Below is a small trained network, with its code and all its weights. Each question gives an input and a class and asks what happens when units are switched off, that is, made to give their printed mean instead of their output.

import numpy as np


def w(rows, s, z=0):
    codes = np.array(rows[::2]) - 128.0
    scale = np.full(codes.shape[1], s)
    scale[-1] = z or s
    return codes * scale


def norm(h):
    return h / np.sqrt((h * h).mean(-1, keepdims=True) + 1e-5)


def f(y):
    return y / 2 * (1 + np.tanh(0.7978845608 * (y + 0.044715 * y**3)))


def log_softmax(a):
    a = a - a.max(-1, keepdims=True)
    return a - np.log(np.exp(a).sum(-1, keepdims=True))


def net(x, mask):
    res = np.array(x, float).reshape(1, 8) / 4 @ E
    u = 0
    for l in range(3):
        y = f(norm(res) @ A[l][:, :-1].T + A[l][:, -1])
        res = res + np.where(mask[u : u + 6], y, B[l][:, -1]) @ B[l][:, :-1]
        u += 6
    return log_softmax(norm(res)[-1] @ U[:, :-1].T + U[:, -1])


A, B = {}, {}
E = w([
[192,46,90,110,94,151,171,138],'x0',
[97,156,179,188,111,133,121,45],'x1',
[191,134,168,184,199,108,104,88],'x2',
[75,142,213,126,173,168,118,113],'x3',
[136,61,111,160,166,132,205,171],'x4',
[52,80,114,97,201,28,139,75],'x5',
[83,124,227,88,52,152,254,193],'x6',
[144,182,85,116,189,130,211,43],'x7',
],0.0063)
A[0] = w([
[95,139,161,189,155,133,87,221,4],'L0N1',
[74,171,162,63,94,138,133,112,35],'L0N2',
[140,77,114,155,81,141,132,155,133],'L0N3',
[120,93,67,128,98,120,166,102,67],'L0N4',
[114,70,69,31,89,120,156,254,79],'L0N5',
[158,114,149,156,159,143,210,60,165],'L0N6',
],0.0071,0.0031)
B[0] = w([
[181,76,116,188,140,130,215,255,146],'L0N1',
[88,163,95,120,63,125,129,111,147],'L0N2',
[146,125,167,36,113,180,131,82,166],'L0N3',
[178,86,113,161,137,112,179,149,138],'L0N4',
[218,94,74,9,202,136,205,179,253],'L0N5',
[137,89,127,52,99,168,158,151,181],'L0N6',
],0.007,0.0045)
A[1] = w([
[198,182,114,113,45,203,96,164,65],'L1N1',
[120,123,59,132,194,64,147,84,195],'L1N2',
[46,151,152,120,99,124,188,162,3],'L1N3',
[129,202,122,93,208,122,199,40,89],'L1N4',
[204,147,2,181,84,135,245,49,84],'L1N5',
[174,92,41,97,26,118,114,178,155],'L1N6',
],0.0067,0.0044)
B[1] = w([
[212,66,126,161,97,188,102,139,195],'L1N1',
[143,76,100,89,176,90,120,229,243],'L1N2',
[110,80,112,161,130,50,151,87,133],'L1N3',
[222,149,188,33,72,113,253,236,186],'L1N4',
[187,43,65,1,157,203,236,183,201],'L1N5',
[167,206,122,32,191,242,219,137,254],'L1N6',
],0.0062,0.0041)
A[2] = w([
[58,96,124,153,189,74,158,114,70],'L2N1',
[93,89,206,63,106,150,216,148,239],'L2N2',
[37,255,136,112,55,91,176,137,71],'L2N3',
[188,188,138,147,21,230,92,94,130],'L2N4',
[109,174,215,136,202,108,146,63,148],'L2N5',
[67,55,230,125,53,180,218,41,2],'L2N6',
],0.0076,0.0028)
B[2] = w([
[229,118,92,142,131,113,151,108,141],'L2N1',
[126,141,106,42,140,143,154,76,255],'L2N2',
[46,145,166,95,88,81,109,88,159],'L2N3',
[205,48,91,173,96,171,140,254,201],'L2N4',
[172,121,103,22,157,198,223,146,154],'L2N5',
[34,184,170,83,161,58,164,81,167],'L2N6',
],0.0094,0.0076)
U = w([
[142,124,135,243,63,175,84,186,18],'0',
[3,186,157,90,112,115,143,72,187],'1',
[121,115,101,170,195,61,66,108,4],'2',
[165,120,104,55,150,161,191,164,233],'3',
],0.018,0.0037)

Each question gives the input, the list of numbers given to net, and the class t.
The units are the neurons (one row each of A and B). Each row of codes is followed by its name. A weight is (code - 128) times the scale printed after its matrix; where a second scale follows, it is the last column's (A, B and U).
mask holds one flag per neuron, layer by layer. A switched-off neuron (its flag False) gives its mean, the last column of its row in B, instead of its output. The means were averaged over made-up inputs and are rounded, as every weight is.
A unit's drop is (log p(t) with every unit on - log p(t) with that unit switched off) / (log p(t) with every unit on - log p(t) with every unit switched off).
The circuit of an input: a set's keep is (log p(t) with only the set's units on - log p(t) with every unit switched off) / (log p(t) with every unit on - log p(t) with every unit switched off). Starting from the 12 units with the biggest drops (on a tie, the unit counted first), units are removed one at a time, each time the one whose removal leaves the highest keep (on an exact tie, the one counted first), for as long as the keep stays at least 0.8.
circuit, biggest first: the units of the circuit, biggest drop first
unit that matters most: the unit with the biggest drop
k most important neurons: the k neurons with the biggest drops, biggest first
k most important neurons of layer l: the k neurons of layer l with the biggest drops, biggest first
drop of u: that unit's drop, to one decimal
input [2,5,-8,0,3,1,5,2], class 1: circuit, biggest first	[L2N6 L2N4]
input [-6,5,1,7,4,-2,-7,-8], class 0: circuit, biggest first	[L2N2]
input [4,6,0,8,7,-3,-4,3], class 1: circuit, biggest first	[L2N6 L0N5 L1N6 L2N4]
input [3,5,-6,-4,-6,8,-3,-6], class 2: circuit, biggest first	[L2N2 L1N4 L1N5]
input [-1,4,-5,-5,-2,0,7,5], class 1: circuit, biggest first	[L2N6 L2N3]
input [-1,4,6,-1,-8,2,7,8], class 1: 2 most important neurons	[L0N5 L2N3]
input [-1,8,-4,3,-1,-5,3,-3], class 1: 3 most important neurons	[L2N6 L2N3 L0N5]
input [-4,6,-1,-4,6,5,5,3], class 1: 2 most important neurons	[L0N5 L2N6]
input [-8,7,6,-5,-2,-7,-5,5], class 0: 2 most important neurons	[L2N2 L0N5]
input [-7,7,-7,-5,0,-3,-1,5], class 1: 2 most important neurons of layer 0	[L0N5 L0N1]
input [-2,-6,2,-2,-4,-1,-7,-6], class 2: 2 most important neurons of layer 0	[L0N6 L0N2]
input [7,-4,8,3,-7,-2,-2,1], class 0: 2 most important neurons	[L0N5 L2N2]
input [-7,5,8,4,-6,4,-1,6], class 3: 2 most important neurons of layer 2	[L2N5 L2N6]
input [-7,2,-8,-4,-7,0,6,-5], class 1: unit that matters most	L2N3
input [2,2,5,-3,-3,-2,-7,3], class 2: drop of L1N6	0.4
input [-4,5,-4,0,-8,-5,1,-6], class 0: drop of L0N5	0.0
input [0,8,5,-6,-8,0,6,-7], class 0: drop of L2N4	0.9
